Each row was made from one small tree. The marks that hang from a mark follow it in brackets, in alphabetical order. Every link used is in the known rows. Write each row's tree.
Each row is shifted at random along 6 fixed directions that mean nothing.
Known rows
K(G(R) P(W(N)) S): [-173 -195 -264  414  -74 -149   81   58  226 -269 -196   99  -15  182
  -23  378  194  -93 -239  348 -293 -107  348  172   40  106  -24  209
 -403 -106 -490  193  -95  -92  378 -135 -235 -217   77  165  386  142
 -257  -41   16  211  307 -333  -17  -59   44  259  -49   35 -195 -222
  318   74 -275 -175 -181  251]
N(X(G(S) H W)): [ 148   15  257 -185 -127   -9   30   57  121  133  126  100  -57  -52
   30 -310 -211   60  -14 -219  -17  -83   29   10   83 -114  -60   25
   -1    3   32 -136 -117  -56 -164   32   94   -2 -242  -95  -31   17
   76  -46   -6   91   66 -155  -28   76 -124 -192   90 -223 -227  -67
   63 -166  154  -26  -34   14]
X(B H W(N)): [  56 -119  239   -1 -146  -20   23  213  149  171 -189  -74 -147  -74
   20 -320 -227  191  -95 -257 -221   34   76 -165  -95 -101  158   -2
   36  216 -404  -12  242  -40  -45 -154    9  -60  100   60   60  -75
  112   -2   21  167  441 -290  133  311 -102   51 -110  -17 -258 -189
  122 -213   32   19    2  -90]
B(T(P(K(S))) W(N)): [  56  -61  -15  -52  156 -185   55   21 -262  -33   92  135  119   88
  111   90   41 -147   84 -138   -6   54   72  205  284    0  123   15
  174  -97  108  -72 -294  -37 -144  118   20   -6 -124  -54 -112  -32
 -146  206 -124  -82 -104  215  -54 -174  -23   51    1   37  122  147
 -137  179  111  -69  -45  137]
W(B(T(P S(K))) N(X(H))): [   0   10   96  106   97   53 -114   94  133  -63 -202  -73  -62  -57
   32    8  -52   45 -123   46   50  -15  110  -66  104 -114  119  -54
    2  271 -250   29   68  -15  -57 -109  -19   98   80  119  -20  -79
   12  -18   93 -140  204 -110   88   77   73   63  -15  144 -108  -23
   65  -37 -163   29  104  -78]
B(T(P(W(N)) S)): [  45  100  307  -23  -25  -80  -58  120  214   72 -135  141 -128 -112
  -57 -144 -207   92  -45  202   13   -4  244 -131   48 -110  -91   12
  -34   96 -175  229  -57 -206  -81  -69  -89  -36  -40    2   43  164
   22  137   64 -232  299  -98   63  -17   66  -52  155  278 -325 -108
   75  -64  -61  101  103  -11]
B(W(N(X(H(V))))): [   9 -143    3  147 -100 -249  144 -164   81  -40  164  346  -19   42
   42  239   24 -185  -47  527    2 -223  366  124  184 -172 -279  255
 -326 -355  -24  254 -228 -262  -70  112  -50 -341 -127 -119   76  281
 -110   92   18  -71  135 -233 -126 -220  148 -102  180  -57 -380    5
  202 -143   -8   44    4  105]
S(K(G P(T W(B) X(N)))): [  75   15  190  -77  -98  -71   17   54 -108  158   34    3   33   64
  115 -253 -109   72   71 -277 -176  -33    8  -39  -42 -126  -18   79
  166   67 -100   54 -133 -259  -35  -69   43  -57 -141   12  -77    2
 -103  151 -103   66   88   -5   13  -86  -64  126  -15   55 -121  -62
  -80   60  163 -132  -83  155]
S(K(G P(T W(B N) X))): [  26   74  -17  -86   56   81  -51 -188 -199  136    3 -125  -38  -15
    5  -61    4   15  163 -188   73  -15 -205 -151 -234   59  -85  -77
  233   -4  202  107   24 -148   22   -7  -12   42   34  -19 -243  -54
  -13   48  -54   -3 -164  240  -15 -232   47   63  -86  -25  149   13
 -298   44  108  -77   -7  -14]
T(P(K(G) S X(W(N)))): [ 223   64  -14 -240   13  -90   33   36 -235  118  139  151  126  -23
  111 -197 -132 -151  228 -322   68   71  -79  142  212 -103   35 -125
  381  -22  165 -188 -291 -131 -208   76   92  213 -196  -81 -258 -184
  -45  187 -119 -118  -92  140 -117 -153  -59  -94   57 -117   99  142
  -34  127  146  -57  -14   88]
S(K(P(X(H W)))): [ -45  -52  -49  -73  -66   14   76    7 -170   51   79 -138   74   78
  151  -31   66   50   36 -336 -149   30 -122   32   24   56  112   48
  109   -2   22  -52   -9   71   16   58   30   -1  -14  -24  -28  -85
   29  -41  -48  244  -76   82  -15   25  -91  145 -143 -230   80  -37
 -171   58   99 -131 -159   45]
T(P(K(G) X(H W)) S): [  58   92  -29 -148   83  121  -64  172  -80  -21  -60 -124  179   26
  102 -171 -123   47   36 -425 -108  128 -177  115  192   51  275 -135
  254  249  -52 -270 -133  117  -47  -60   40  325  -76   18  -11 -264
   -5  -17  -28   78    3   82    5  122 -158   63 -130  -71  154   46
  -65  171  -28 -135  -90  -13]
N(A X(G)): [-111   10 -183   30  105  128  118 -119 -145 -101  175 -159  243  144
   79  221  175  -14   -4 -127   44 -110 -207  192   77  138  257  107
  -98  -27  281 -184  -24  264    5   34  123   23   10  -58   58  -80
   26 -167   -5  224 -299  192   95   27  -63   97 -155 -172  218  -14
 -137  243   22  -89 -147   10]
X(G H(V W(B(T(P)))) N): [  50    8  282 -117   55  109  -65  -18   23  101 -102  -83  -54  -64
   60 -164 -345  144  -78  -62 -141  -14  -46 -136   10  -79  -66  -37
  111    6 -205  -24   67 -180 -106 -144    5  -17 -122  -88  129   42
  -12  119   14    3  161 -155   64   73 -117  -67  -91   -2 -234   16
  -49 -100   91   32   48 -141]
X(B(T(P)) N(A) W): [ 169   98 -218   37  157    1  -92   21   74 -246   13  154  212  -99
   86   97 -218 -307   59  215  379 -159   -8  251  306   54  -38 -123
   49  -70 -117 -195 -318 -162  -57   61  -88   83 -230 -111   42 -163
 -106   32   11 -342    4   59 -117 -263   53 -227    0 -113   52   89
  126  136 -173   16   98 -213]
V(G(R(N(A)) S) X(H)): [  91 -117 -472  184  -20 -215   23  127  240 -195  106  349  -74  -65
  -75  270  251 -404  -16  242  315  122  197  240  276  -11  -63 -156
  -32 -160    7 -304 -114  235   61  200  -19  132  105   97 -146  -75
  106 -101  -11 -268    2  -56 -303  131   60 -337  246 -261  291  290
  554 -195 -135  226  152   26]
K(G P(T W X(B)) S): [ 145   55  132  -68  -76 -106  -97  319  151   15 -139  207  117   61
   35 -349 -224   13   11 -212 -156   19  159  110  197  -81   61  -18
  -26  172 -363  -72 -382 -239   10 -130  -92   45 -190  108   57 -126
 -206   41  -63  -54  388 -137  -29   -7  -89   29  100  153 -138 -134
  263  134  -52 -153  -67  230]
W(B(T(P S(K))) N(A X)): [  61   81  452  -32  -84 -144  -39   -7  105  320   79    4 -311 -169
   80 -214 -107  158  -48   10   16  -68  155 -311 -117 -311 -116    8
  230  178   76  262   68 -201 -221  -56  146  -82  -17    5 -329  176
  275   98   39 -234  140  -34  110  -18   90  -68  178  127 -347 -125
 -130 -281  115  147  115  -28]
P(K S W X(B G)): [  79  344  183 -357  -45  303 -184 -179 -107  380  -86 -248 -198 -257
 -193 -503 -230  231  317 -165  218   29 -496 -422 -649  181 -198 -235
  212  215  536  259  412   21  -59  -19   71  216  204 -133 -416 -151
  258 -176   87 -162 -120  268   98  -72  106 -150  -63   91  143 -116
 -477 -165  108    9  130 -464]
K(G(R) S): [-125  -68 -295  239   50   50   -5  101  192 -393 -184   16  159  162
  -63  327  175  -73 -182  222  -65  -46  170  240  171  185   81  100
 -472   -4 -328  -77 -119  103  281  -50 -164  -30   19  165  473   -5
 -268 -125   36  118  107 -141   -3    7  -15  159  -59   62   73  -96
  250  278 -334 -118  -96  149]
R(N(A) V(X(G W(B)))): [  34   -7  -89   47  100   25  -21  203   27 -123   75   29  226    8
    3  -91 -113  -71  -35 -154   36   39  -58  156  217  -79  279  -74
   80   83 -193 -345 -131   73  -70 -124   70  138  -67   51   66 -174
  -99   -8   -2   -9   54  -58   11  164 -123  -25    5   86  155  153
  245  101  -43   28   97   75]
T(P S(K(G(R(N))))): [  61  235  444 -247  -20   65  -74  101   64  231   98 -189 -187 -167
   11 -374 -260  294   41 -319  -10   92  -96 -299  -86 -138 -132 -129
  311  203   63   54    4 -154 -132  -70   80  153 -233  -52  -57  119
  186  115    0 -103  -53  124   50  -14 -116  -67  130   62 -146  -69
 -266  -65  110   54   56   30]
T(P(W(B N)) S): [ -33  -19 -230  186  166  130  -96  215  124 -337 -356   -5  291   69
  -62  197   41  -75 -136  124   34  102  107  203  301   96  392 -105
 -123  288 -449 -195  -33  103   68 -174 -145  235  162  183  273 -257
 -221  -37   68  -13  219 -134   93  143   30  186 -163  288   88   39
  308  311 -369    7   33  -26]
V(X(G(R) H(W) N(A))): [ -47  -15   19   30  -29   64   14   12  150  100   85 -141 -129  -38
   31  -89  -47  102  -87 -142  -90   -9 -130 -124 -131   15   20  -56
   86   15   -1  -99  186  133   51  -72   80   66   40  -13  -23    2
  194 -186   17  102   30  -61   -5  240 -111  -84  -58 -253   42  -27
   11 -227   35    0  -23  -99]
B(T(P(X) S) W(N)): [  67   75   -7   19  104 -142  -90   78  150   -5  -91  248 -159 -154
  -80   28  -92 -133   76  267  239   33  219  -35  133  -30  -75 -138
   68   15    3  170  -97  -51  -91   58 -102  123  115   14 -217   -8
   55   33   71 -438  202   90 -101 -116  182 -185  194  138  -16   82
   64 -113 -129  153  185  -63]
P(S(K) W): [ 156   58  -17 -223  -43  -24    9 -143 -213    5  173  209  218   19
   31  -21   -8 -155  199   69  220  -27  -54  132  148   -3 -148   17
  -49 -161  356  -45 -290 -158 -171  231   58  -53 -212 -158  -92    4
  -98  125  -55  -70 -237  119 -126 -288   33 -108   87    8   20  145
  -66  181   89   10    6   -3]
B(T(P) W(N(A))): [  34 -227  301   12  -98 -421  174  361  -69  269   51  195  -90   79
  174 -185   40   81  -80 -408 -355  191  345   43  242 -264  410   89
  306  164 -177  -94  -47   80 -232  -20  194  -75  137  111 -205    6
  127  210 -148   21  353  -33  102  365 -137  118   68  141 -106    4
  117  -78  263   99  -38  264]
G(R(V) S(K)): [ 175   12  138 -170 -245 -134   -3  100   24   37   98  206  -75 -111
  -17 -149   52  -56   19   36  115   93  181  -10   68 -188 -240  -74
   58 -106   46  -77  -54  -95 -128  160   62    3 -122   11  -52   90
   22   76  -26 -166  -44  -82 -119    1   22 -205  282  -11  -60   72
  158 -100   77  175  165   60]
S(K(G(R) P(W(N(X(B)))))): [  44  183  122 -158  138  221 -135   48  -24   63   46 -284  104   -7
   28 -330 -112  171   57 -477   91   10 -291 -111  -74    7   86 -211
  246  267   20 -205  -43  -79  -39 -104   61  261 -159   21  -69 -217
  -56 -146  -72  -22 -181  245   29  -47 -114   36 -106  -31  233   -8
 -256  152   16 -169  -13   -3]
V(G X(B(W) N(A))): [ -21  109   67   17  203   46  -13   99  108  -91  219  -38  243  101
   38 -129 -125   21  -15  -86   61  -84  -95  117  207    1   73   82
  -87   48  -93 -208 -258  -64  -48  -24   23  -39 -329  -64  192   -8
 -145   -9  -99  -48 -148  106  -23    1 -149   -9  -34   78   57  111
   31  183   -6 -122  -97   97]
K(P(W) S): [  58   89 -218  -96  107   29 -111   41   71  -78  -61  120   55  -89
 -103   24  -36 -130  112  -38  303   90  -57   65  134  227   13 -236
    4  -18   71  -89 -210   65   20   78 -162  159   34    1 -102 -178
   13 -162   35 -151   15  202 -112 -165   57 -153   40  -73  244   22
   50  103 -174   12   46  -47]
W(B N(A X(G(R)))): [ 218   29  353 -115 -125 -152   59    1   61  297  208   97 -163 -104
   78 -323 -134   46   42 -166   65 -121   96 -139  -15 -366  -85  -36
  219   37  101  -63  -42 -249 -304  -43  247    0 -185  -30 -274   72
  143  107  -60 -142   45  -66   21    7  -18 -182  191 -105 -233  -72
   35 -213  210  129  107   82]
H(V(G(R) X) W): [-168   -3 -130  118  -20   19   -9  -54  258  -72   54   74  -24  -10
 -164  186  183   11 -139  429   19   71  131 -111  -48   30 -253   13
 -275 -139 -102  101  109   40  128   28 -102  -72  129   22  207  199
   -2 -135   18 -146   18  -52 -110   91   35 -133   85   75   34  123
  216 -103 -168  166   70  -32]
G(R(V) S(K(P(T W)))): [  54 -216 -286   56 -278 -280  121  -42 -229  -24   64  228  -46   18
   37  277  393 -264   43  130  -43  143  170  149   -6  -22 -154    3
  149 -296  128    7   14   50   79  235  -20 -102  154    4 -202   67
   39  102  -73   48 -127  -20 -183  -69   90  -43  137 -184  106   97
  160 -116  117  113   11   81]
B(T(P S) W(N)): [  11 -107  -17   14  115 -215   46   91  -90   51  -26  143 -107  -40
   13  130   48  -86   43  -46   21  156  163   34  189   -7  158  -75
  225   -5   38   12  -38  104 -118   94  -14   43  161   -1 -216  -18
  116  141  -32 -141   76  162  -39   12   28  -34   46   44   69  122
  -36  -50   50  132   38   44]
W(B(T(P S)) N(A)): [-113    1  406  -47   52   39   56 -159 -223  278    2 -347 -189   31
  109  -15   11  313  -45 -218 -281   -2 -150 -287 -264  -61  113  122
  257   60  199  215  242  -19  -70 -115  106 -176   19  -47 -104  204
  194  191  -25  253 -167  145  277   51  -57  263 -148   83 -190 -199
 -473  -55  269  -20 -135   18]
N(A(B V(G(S))) X(W)): [-159 -216 -139  131  -51 -112   25   82   87   -9   35   98   25  115
  -50   89  215   26 -105   66  -67  119  107   84   51  -79  182    6
 -208  138  -11 -108   94  389   14   60  111  -34  228  129  -16  -74
  201 -210   27   40   36 -111    0  301   25  -39   73   39   98   80
  240 -115  -35  107  -10  116]
P(S(K) W X(G N(A))): [  -8 -153 -398   28  -69  -62  146 -210 -382   16  134   65  125  118
  129  275  223 -246  181  -30  -15  -19 -189  215  -66  131  133   72
  124 -173  418  -42   73  204   54  170  132  -20  224  -94 -281 -166
   75  -33  -31  223 -236   80  -75  -78   42   82 -149 -245  232  141
  -82   65  135  -68 -150  -61]
A(B(T) X(G)): [-118 -116 -174  -79  208   73   36  -77 -258 -110    9 -107  128  142
   -5  136   69   26  132 -160   39   98 -183  100  105   75  162  -59
 -110  -49  163 -168   32  313  -45  146   82   85   52    7   56 -124
   27   16  -13   39 -269  294  -28   10  -43   24  -78  -80  334  150
 -205  161   88   50  -14  107]
G(R(N V) S(K)): [  13   11  -30  129 -165   10  -68  263  235 -286 -172  131   58  -23
 -102   15   67  -45 -177  306   44   44  268  108  105  -94  -38    1
 -292   72 -365  -39   37   20  109  -66  -71   49   30  185  319   14
 -219  -74   99 -117  231 -327   14  167   83   13  184  268  -52    7
  413   59 -240   86  203   36]
B(W(N(A X))): [  38 -239 -298  179  -99 -412  193  -34   -8  108  205  392 -160  -64
   10  289  267 -322   73  196  188    8  301  122  128  -85   50   -4
   70 -191  229   52  -28  155 -116  215   97  -92  329   -4 -448   -9
  259  -60  -14 -180  128   44 -156  -23  185 -209  175 -209   83  120
  222 -267   28  241   89   28]
W(N(A(V) X(G(S) H))): [ -86 -113  -70    3   41   61  144 -469 -257   17  226 -101  -52   97
   86  349  117  -54   39  151   16 -212 -187   47 -127   28 -167  163
  -67 -393  487   98   41   66   15  124   63 -225 -120 -195  -51  181
  127  -16   30  289 -466   35   -5 -205   59  -13  -41 -367  -73  -13
 -263  -92  204  -80 -151   30]
G(R S(K(P(X)))): [  17  114   16 -114 -125   74  -48   -6   19  -10    9  -81  -80  -33
  -14  -61  156   45   17  -51   79   39  -49  -70 -115   48 -171  -78
   25  -23  129   27   67   42   67   85  -23   97  -32   46  -25    3
    6 -132   -4  -26 -182   93  -49  -30   50  -21   66 -118  112  -69
 -112   -2    1  -18    3  -11]

Which tree is each row?
[ -37 -145   62  108 -113 -146   90  199  160   97   54   29 -102  -49
   -3 -161 -143   59  -70  -75 -208   57  107  -61   -4 -121  -12   95
   18   -3 -407  -17  113  -30   35  -59  -43 -164    0  -15   91   75
  111   65  -11   94  266 -244  -34  235 -130  -34   34  -42 -209    0
  277 -260   45   29  -28   56]
R(V(G X(B H N W)))
[ -19  -58  -32  100  -52 -108  -25   41  132   23 -211  104 -240 -140
 -131  137   88  -22  -28  286  113   65  223 -134  -85   22  -50  -22
 -133   56  -70  210  214   82    5   47  -66  -80  329   92  -89   70
  170   32   94 -202  248  -31   35   47  162  -72   74  159  -77  -66
   93 -169 -126  259  154 -142]
W(B(T(S)))
[   7   36 -120   80 -129   65 -134   15  166   27 -296   66  -85 -117
 -137  -74    8  -27  -25  300   36   38   53 -143 -263   37 -104  -50
 -146  162 -169  187  295   16   98  -69  -84   47  363  108  -54  -75
   13 -111  100 -215  366 -190   20  156  162  -69  -16  197   10   -6
  212 -163 -184  103  196 -314]
P(K T X(H(V(G)) W(B)))
[  69  168 -216   38  150  179 -190  136  232 -242 -241   19  112 -147
  -88   21 -178 -122   22  175  307   12  -24   71  186  109   87 -250
    7  202 -268 -100  -57   27   31  -97 -180  344   50   61   64 -274
  -55 -145  142 -276  167  -22  -41  -45  112 -108  -24   55   91   28
  186  101 -376   37  133 -211]
T(P(X(N W(B))) S)
[ 125   19   71  -42 -112  -40  -51  130   73    1 -122  171   66    3
  -84 -188   -6  -27  -27   -9   -5   41  154   63   13  -41   13   -6
  -90  153 -108  -75  -82  -93  -46  -29   44   23    7  108   30  -62
 -151   53  -58  -84  173 -139   18   45    5  -22   29  246  -45    3
  176   63  -28   35   75   -1]
P(K(G(S)) W(B))
[-129   72  227 -100  165  276  -95 -239 -201   63  -51 -335   48  107
   27  -55  -60  255   19  -72 -131  -93 -319 -173 -251   24   85   49
   -1   41  241  124  135   28    2 -117   33  -42  -53  -47   36   26
  -26  -34   46  216 -274  136  194  -31    2  215 -174  112   -3 -102
 -454   84  109 -167 -106  -23]
P(X(W(B(T(S)) N(A(V)))))
[  -6   57  -61 -176  125  169    4  -95 -262  -90   71 -123  243  115
   43   66   49   18   97 -226   71   36 -231  114  101  149   97   26
  -51  -10  253 -170 -130   84  -28  109   51   29 -128  -50  107  -91
 -115   35  -59  153 -334  224   19 -120 -100  110 -126   13  227  104
 -228  367   45 -113 -106   54]
P(S(K(G)))
[  60  -29  191  -52 -227 -145  204 -116 -122  211  171   75  -87   15
   88 -154  -98   23   78   -5 -218 -179   86  -43 -162 -159 -190  244
   28 -179   50  250   26 -265  -80    0  102 -201 -132 -128  -32  198
  -28  203  -59  129   71 -158   19 -118   -8   49   14  -97 -345 -128
 -106 -115  227  -60  -91   71]
P(K X(G W(N)))
[   8  -77  282  148 -180 -201   75  172  295  129  170   74 -114   46
   57 -250  -68  109 -172   13 -287  -78  226  -79   16 -313 -103  198
 -103   44 -321   -6  -66 -211  -28 -108  104 -204 -244   34  134  261
    0  127  -70   62  229 -338  -26  226 -146   -7  148    6 -371  -82
  289 -277  106    5  -43  195]
V(G(R(N(A))) X(H W(B)))
[  -1  125  287  -63 -133   29  -81  175  335   54  -35    6 -198 -102
 -164 -284  -78  208 -116   24  -42   51  139 -202 -140  -88 -218  -23
 -123   60 -177   52   63  -61   70  -83  -56    2  -89  107  171  177
   13  -76   29 -104  120 -126   13  157  -44 -112  223  163 -136 -124
  144 -140  -41   54  102  105]
K(G(R(V(X)) S))
[  32  102 -273  -14  118  293 -134  -91   53 -265 -161 -121  -12 -123
 -170  150  -52 -109   31  166  313    5 -240   47  -91  231  -89 -225
  -90 -104  103 -167  166  180  143   -3 -114  231   49  -19  123 -123
  -42 -171  145  -45 -178   17  -52  -13   58 -172   -5 -145  276   86
   44   -3 -162   45  187 -250]
X(G(R(N V) S) H)
[ -19 -144 -196   95  110   45   12 -201  -66 -108   10   64  150   89
   41  324   84 -151  -93  245   16  -14   -7   96  148    4    9   10
 -110 -186   11 -140  -47  -22  -21   11   15 -107   31  -34  104   11
  -84   38  -19   68  -71  -99  -49    1   -7  -33 -110  -69   43  214
  149   39  -35   91   16  -58]
X(H(V(G) W(B N(A))))
[ 181   62  -50 -203   10   66  -45  100 -113  -96   73   49   82  -85
  -34 -118  -57 -108   98 -211  232  124 -111  110  139  -41    2 -224
  204  -36  109 -356  -51   62 -120   80   90  256 -127   -9  -41 -158
  -59   38  -26 -106 -205   77  -98   13  -77 -189  118  -77  262  232
   71   89   68  106  180    4]
X(G(R(N V) S(K)))
[ 219  249  210 -275  -20  119 -184   67  -14  129  -69  108  152  -37
  -71 -490 -227   44  186 -123  127   -4 -110  -33  -43  -88  -45 -116
   11  236  152  -49 -195 -220 -177  -58   98  199 -145   22 -145 -175
 -181   29  -31 -236   64   35    9  -87   28  -73   85  309   23   18
  -21  149   12  -69  116  -53]
P(K(G) S W(B) X)
[ -21  -80 -113  107  185 -114  -29  132  -78 -179  -18  107  173  127
  130  200  113 -137  -95  -32    4   40  127  229  344   29  312    0
   27   87  -55 -153 -241  106  -46   41   29   33   36   89  -16 -131
 -127   10  -48  -65   32   83   -5   14  -15  121  -60  135  178  164
   27  232  -80  -40  -22  105]
B(T(S(K(P))) W(N(A)))
[ -81   83 -163   35   97   82  -69  -37  126 -118  -65 -120  -93  -22
  -82  142   48   19  -19   -6   83   -3  -64  -33  -60  239 -124  -98
 -103  -59  -22   37  -71   35  216  -12 -177   50  -32   43  127   19
  -12 -147   26    5  -78  150  -53 -168   -1   -6  -12 -139  149 -138
  -93   82 -176  -95  -67   52]
K(G(R) P S)
[ -89 -184  -15  125  -49  -63   95   26  -26  -15  -12  -43  -84   45
  -12   73   37   28  -96    5 -249   19   49    7  -66    3   17  135
  -50 -122 -188   25  166   66   93  -29  -46 -182   61   -4  105   75
    1   37   -5  249   40 -199    5  147  -71   84  -64  -48 -118   -4
   87 -172   80  -29  -78   65]
R(V(X(B(W(N)) G(S) H)))
[  38  -31  261  -74 -178  -46   28  348   -1  108 -148    8   39   65
   99 -304  -73  189  -45 -322 -291  135  112  -16   76 -171  308   75
   78  302 -275  -22   98   84  -63 -123   75   70  111  151   25 -108
    8   26    5  132  366 -170  166  367  -82  206    8  214 -118  -86
  146   80   50  -36  -39  126]
P(T(S(K)) X(N))
[ -43   84  112 -107  169  127 -109  109   94   97   44 -137   31  -52
  -23 -240 -151  146  -27 -242   36  120 -203 -137  -36   33  123 -125
  168  155  -73 -200  103  122  -35  -61   12   71   27   -4   -6 -118
  102 -118  -47 -102  -18  162   47  229 -157  -98  -89   77  202  133
  -32   -3   39   20   23 -113]
H(V(G X(B(T) N(A) W)))
[ 114  227  309 -173 -104   78  -92  115  176  104  -27  -17 -157 -138
 -125 -379 -171  162   10  -75   88   13    7 -169 -176  -70 -195  -89
   -2  127   42   48   35 -110  -40  -74   46  111 -137   46   38   76
  -19  -17    9 -186   78  -22   57   38    1 -129  172  162  -59 -100
  -34  -51   23   37  161  -44]
P(K(G(R(N) S)))
[-365 -131 -106  195   76  190  186 -206 -111  -11    5 -446  -52  155
  -43  263  203  236 -118 -120 -342  -52 -235 -136 -371  274  165  250
 -125  -84  -27  176  444  265  289 -109  -73 -195  224  -24  253  131
   49 -112    8  565 -194   54  192  142 -112  365 -384 -121   48 -167
 -323   16   56 -185 -291   11]
V(X(G W(N)))
[ 101  166  218 -209   85  168 -153   59    5  169 -187 -102  -20 -138
 -115 -320 -199  160  114 -210  150  139 -164 -216 -104   13  114 -244
  218  272   37  -28  117  -43 -149 -118  -13  231   68   23 -157 -168
   59    4   32 -131   58  113  121   55   21  -22  -31  224   51  -34
 -102   41  -13   54  126 -147]
T(P(S W(B N)))
